Below is a small trained network, with its code and all its weights. Each question gives an input and a class and asks what happens when units are switched off, that is, made to give their printed mean instead of their output.

import numpy as np


def w(rows, s, z=0):
    codes = np.array(rows[::2]) - 128.0
    scale = np.full(codes.shape[1], s)
    scale[-1] = z or s
    return codes * scale


def f(y):
    return np.maximum(y, 0)


def log_softmax(a):
    a = a - a.max(-1, keepdims=True)
    return a - np.log(np.exp(a).sum(-1, keepdims=True))


def net(x, mask):
    res = np.array(x, float).reshape(1, 3) / 4 @ E
    y = f(res @ A[0][:, :-1].T + A[0][:, -1])
    res = res + np.where(mask, y, B[0][:, -1]) @ B[0][:, :-1]
    return log_softmax(res[-1] @ U[:, :-1].T + U[:, -1])


A, B = {}, {}
E = w([
[248,153,151],'x0',
[175,53,64],'x1',
[127,57,187],'x2',
],0.012)
A[0] = w([
[164,70,36,148],'N1',
[159,53,56,140],'N2',
[151,144,114,116],'N3',
[93,94,118,131],'N4',
[101,208,217,174],'N5',
[50,91,72,76],'N6',
[72,102,99,118],'N7',
[144,105,98,199],'N8',
[129,24,219,4],'N9',
[207,129,141,118],'N10',
[204,137,147,77],'N11',
[128,210,3,21],'N12',
],0.021,0.0027)
B[0] = w([
[29,91,150,222],'N1',
[39,86,156,217],'N2',
[147,134,111,159],'N3',
[146,150,85,176],'N4',
[5,63,129,252],'N5',
[162,151,31,226],'N6',
[167,110,62,199],'N7',
[81,130,125,168],'N8',
[217,182,246,219],'N9',
[157,146,34,216],'N10',
[171,138,42,211],'N11',
[222,167,247,244],'N12',
],0.032,0.016)
U = w([
[32,87,138,252],'0',
[173,156,10,40],'1',
[186,176,223,85],'2',
],0.012,0.0024)

Each question gives the input, the list of numbers given to net, and the class t.
The units are the neurons (one row each of A and B). Each row of codes is followed by its name. A weight is (code - 128) times the scale printed after its matrix; where a second scale follows, it is the last column's (A, B and U).
mask holds one flag per neuron, in row order. A switched-off neuron (its flag False) gives its mean, the last column of its row in B, instead of its output. The means were averaged over made-up inputs and are rounded, as every weight is.
A unit's drop is (log p(t) with every unit on - log p(t) with that unit switched off) / (log p(t) with every unit on - log p(t) with every unit switched off).
The circuit of an input: a set's keep is (log p(t) with only the set's units on - log p(t) with every unit switched off) / (log p(t) with every unit on - log p(t) with every unit switched off). Starting from all 12 units, units are removed one at a time, each time the one whose removal leaves the highest keep (on an exact tie, the one counted first), for as long as the keep stays at least 0.8.
circuit, biggest first: the units of the circuit, biggest drop first
unit that matters most: the unit with the biggest drop
top k neurons: the k neurons with the biggest drops, biggest first
drop of u: that unit's drop, to one decimal
input [2,3,7], class 2: circuit, biggest first => N9
input [3,-3,-3], class 0: top 4 neurons => N9, N6, N5, N7
input [-7,-6,-3], class 1: top 2 neurons => N6, N1
input [-3,-2,-2], class 1: top 3 neurons => N1, N2, N9
input [-3,-1,4], class 2: top 2 neurons => N9, N10
input [2,-4,5], class 2: top 3 neurons => N9, N1, N2
input [-3,2,-4], class 2: top 2 neurons => N12, N5
input [4,-7,-7], class 0: top 2 neurons => N5, N9
input [-8,0,8], class 1: top 2 neurons => N6, N12
input [5,-3,5], class 1: top 4 neurons => N12, N10, N11, N2
input [-6,-2,7], class 2: top 3 neurons => N9, N10, N11
input [-4,1,-3], class 1: top 2 neurons => N9, N6
input [8,8,-2], class 0: drop of N2 => 3.2
input [-5,-4,5], class 1: unit that matters most => N12
input [-3,2,5], class 2: drop of N9 => 1.7
input [2,6,-3], class 0: drop of N9 => 0.0
